Below is a small trained network, with its code and all its weights. Each question gives an input and a target symbol and asks what happens when units are switched off, that is, made to give their printed mean instead of their output.

import numpy as np


def w(rows, s, z=0):
    codes = np.array(rows[::2]) - 128.0
    scale = np.full(codes.shape[1], s)
    scale[-1] = z or s
    return codes * scale


def softmax(a):
    e = np.exp(a - a.max(-1, keepdims=True))
    return e / e.sum(-1, keepdims=True)


def log_softmax(a):
    a = a - a.max(-1, keepdims=True)
    return a - np.log(np.exp(a).sum(-1, keepdims=True))


def net(x, mask):
    ids = ['ΔΘΦβεζλμστ'.index(c) for c in x.split()]
    T = len(ids)
    res = E[ids] + P[:T]
    u = 0
    for l in range(2):
        r = res
        for j in range(3):
            rows = slice(2 * j, 2 * j + 2)
            q, k, v = (r @ M[l][rows].T for M in (Q, K, V))
            z = softmax(np.where(np.tri(T) > 0, q @ k.T / 2**0.5, -1e9)) @ v
            o = O[l][rows]
            res = res + np.where(mask[u + j], z, o[:, -1]) @ o[:, :-1]
        u += 3
    return log_softmax(res[-1] @ U[:, :-1].T + U[:, -1])


Q, K, V, O = {}, {}, {}, {}
E = w([
[177,73,138,117,118,130,125],'Δ',
[67,160,147,108,133,57,94],'Θ',
[171,89,111,64,120,192,91],'Φ',
[185,75,136,128,117,123,117],'β',
[131,228,183,121,108,62,85],'ε',
[30,161,163,164,102,120,78],'ζ',
[186,88,143,112,104,134,132],'λ',
[84,109,109,161,102,5,33],'μ',
[112,113,175,211,110,158,53],'σ',
[141,95,111,164,15,113,189],'τ',
],0.02)
P = w([
[141,78,251,106,172,108,116],'0',
[88,92,189,85,108,134,118],'1',
[96,116,171,92,99,129,110],'2',
[102,132,151,97,99,123,110],'3',
[103,143,135,109,103,124,107],'4',
[101,152,122,118,105,128,106],'5',
[104,159,109,128,110,131,107],'6',
[102,164,97,139,114,135,107],'7',
[103,165,78,151,116,137,109],'8',
[105,169,68,157,120,139,110],'9',
[104,172,52,170,121,144,113],'10',
],0.019)
Q[0] = w([
[176,92,110,70,120,201,112],'0.h0',
[113,157,63,68,123,102,68],'0.h0',
[140,172,116,102,188,144,101],'0.h1',
[93,165,136,161,86,111,73],'0.h1',
[57,149,116,161,10,127,100],'0.h2',
[133,79,135,167,116,172,116],'0.h2',
],0.013)
K[0] = w([
[142,125,152,79,147,139,91],'0.h0',
[127,177,57,146,178,170,119],'0.h0',
[149,130,103,90,172,153,96],'0.h1',
[119,218,56,175,98,141,101],'0.h1',
[172,181,5,253,128,193,141],'0.h2',
[191,116,155,50,91,151,131],'0.h2',
],0.011)
V[0] = w([
[89,92,153,191,8,90,218],'0.h0',
[236,112,198,117,135,34,181],'0.h0',
[132,157,169,185,98,139,102],'0.h1',
[107,180,157,253,138,11,220],'0.h1',
[50,178,84,86,181,7,158],'0.h2',
[62,57,228,153,98,84,176],'0.h2',
],0.0074)
O[0] = w([
[147,195,101,140,90,137,32,237],'0.h0',
[93,173,35,59,159,101,126,132],'0.h0',
[128,117,169,95,137,96,145,183],'0.h1',
[141,45,199,172,171,156,181,135],'0.h1',
[1,146,118,115,102,165,125,49],'0.h2',
[147,80,144,32,164,162,133,253],'0.h2',
],0.0088,0.0068)
Q[1] = w([
[181,4,133,106,124,124,201],'1.h0',
[143,155,110,165,134,79,61],'1.h0',
[144,83,113,118,139,177,167],'1.h1',
[102,70,164,109,148,132,214],'1.h1',
[143,132,81,102,130,181,220],'1.h2',
[157,114,118,114,68,120,69],'1.h2',
],0.016)
K[1] = w([
[142,132,167,3,165,225,124],'1.h0',
[136,150,87,185,103,152,192],'1.h0',
[125,90,144,52,124,105,129],'1.h1',
[151,110,210,81,123,52,67],'1.h1',
[145,96,159,56,136,145,90],'1.h2',
[165,92,108,169,113,178,177],'1.h2',
],0.015)
V[1] = w([
[145,114,124,112,203,144,99],'1.h0',
[106,59,74,152,122,61,112],'1.h0',
[128,119,152,131,167,135,76],'1.h1',
[171,189,170,109,171,6,117],'1.h1',
[133,139,92,128,90,114,96],'1.h2',
[184,109,103,129,109,147,177],'1.h2',
],0.013)
O[1] = w([
[85,1,128,124,133,45,124,171],'1.h0',
[214,139,131,94,90,3,14,123],'1.h0',
[194,126,176,203,103,197,85,148],'1.h1',
[175,223,107,221,161,106,145,221],'1.h1',
[172,86,117,196,213,155,108,255],'1.h2',
[123,158,118,106,223,195,69,222],'1.h2',
],0.0094,0.0052)
U = w([
[71,65,68,63,100,108,146,254],'Δ',
[112,183,138,134,132,99,166,149],'Θ',
[159,128,156,117,64,86,70,30],'Φ',
[84,141,123,121,103,105,117,132],'β',
[43,163,208,131,205,120,2,75],'ε',
[133,134,140,125,109,115,112,81],'ζ',
[96,147,154,142,105,133,116,127],'λ',
[210,162,13,89,28,172,125,131],'μ',
[243,52,185,173,157,139,147,160],'σ',
[121,122,218,118,87,166,117,83],'τ',
],0.0077,0.0089)

Each question gives the input, a string of symbols that net reads in full, and the target symbol t.
The units are the heads (2 rows each of Q, K, V and O). Each row of codes is followed by its name. A weight is (code - 128) times the scale printed after its matrix; where a second scale follows, it is the last column's (O and U).
mask holds one flag per head, layer by layer. A switched-off head (its flag False) gives its mean, the last column of its rows in O, instead of its output. The means were averaged over made-up inputs and are rounded, as every weight is.
A unit's drop is (log p(t) with every unit on - log p(t) with that unit switched off) / (log p(t) with every unit on - log p(t) with every unit switched off).
The circuit of an input: a set's keep is (log p(t) with only the set's units on - log p(t) with every unit switched off) / (log p(t) with every unit on - log p(t) with every unit switched off). Starting from all 6 units, units are removed one at a time, each time the one whose removal leaves the highest keep (on an exact tie, the one counted first), for as long as the keep stays at least 0.8.
units of the circuit, in order: the units of the circuit, biggest drop first
unit that matters most: the unit with the biggest drop
which heads matter: for each layer, one digit per head in row order, 1 if its drop is at least 0.15 and else 0, layers parted by /
input Θ β ζ σ τ τ τ μ Θ Θ, target Φ: units of the circuit, in order -> (0.h2; 1.h0; 1.h2; 0.h1)
input λ ζ τ Θ τ τ Δ Δ, target Δ: unit that matters most -> 1.h0
input β σ ζ Θ ζ τ, target σ: units of the circuit, in order -> (0.h1; 1.h1)
input Φ Φ Φ τ τ τ λ β β, target Δ: units of the circuit, in order -> (0.h0; 1.h0)
input β τ Θ λ τ, target Δ: which heads matter -> 111 / 110
input μ τ Φ Θ τ Φ μ ζ, target Φ: units of the circuit, in order -> (1.h0; 1.h2; 0.h2)
input τ τ τ ζ τ τ ε τ ζ σ ζ, target σ: which heads matter -> 100 / 000
input σ Δ Θ, target σ: which heads matter -> 001 / 010
input τ ε τ μ λ ε, target Φ: units of the circuit, in order -> (1.h0; 1.h2; 0.h2; 0.h1)
input Θ Φ σ ε, target σ: units of the circuit, in order -> (0.h2; 1.h1)
input ε Φ ε λ ε σ, target σ: units of the circuit, in order -> (0.h2; 1.h1)
input Φ Φ Φ τ Φ, target μ: which heads matter -> 010 / 100
input ε Δ Θ ε μ, target Φ: which heads matter -> 001 / 101
input Φ λ Φ Θ σ ζ, target σ: which heads matter -> 001 / 010
input ζ Φ τ Θ τ μ ε ε, target Φ: units of the circuit, in order -> (0.h2; 1.h0; 1.h2; 0.h1)
input ε τ τ Φ τ τ Φ, target Δ: unit that matters most -> 0.h1
input τ ζ ζ ε, target τ: which heads matter -> 101 / 101
input Θ τ τ λ σ Θ μ ε ζ, target Φ: units of the circuit, in order -> (1.h0; 1.h2)
input ε τ Φ λ Θ μ τ σ β μ, target σ: which heads matter -> 111 / 001
input Φ τ Φ, target Δ: which heads matter -> 110 / 100
input λ Φ τ τ, target Δ: unit that matters most -> 0.h0
input ζ Θ Θ, target τ: which heads matter -> 001 / 011
input Φ ε ε Θ, target Θ: units of the circuit, in order -> (1.h1; 1.h2)
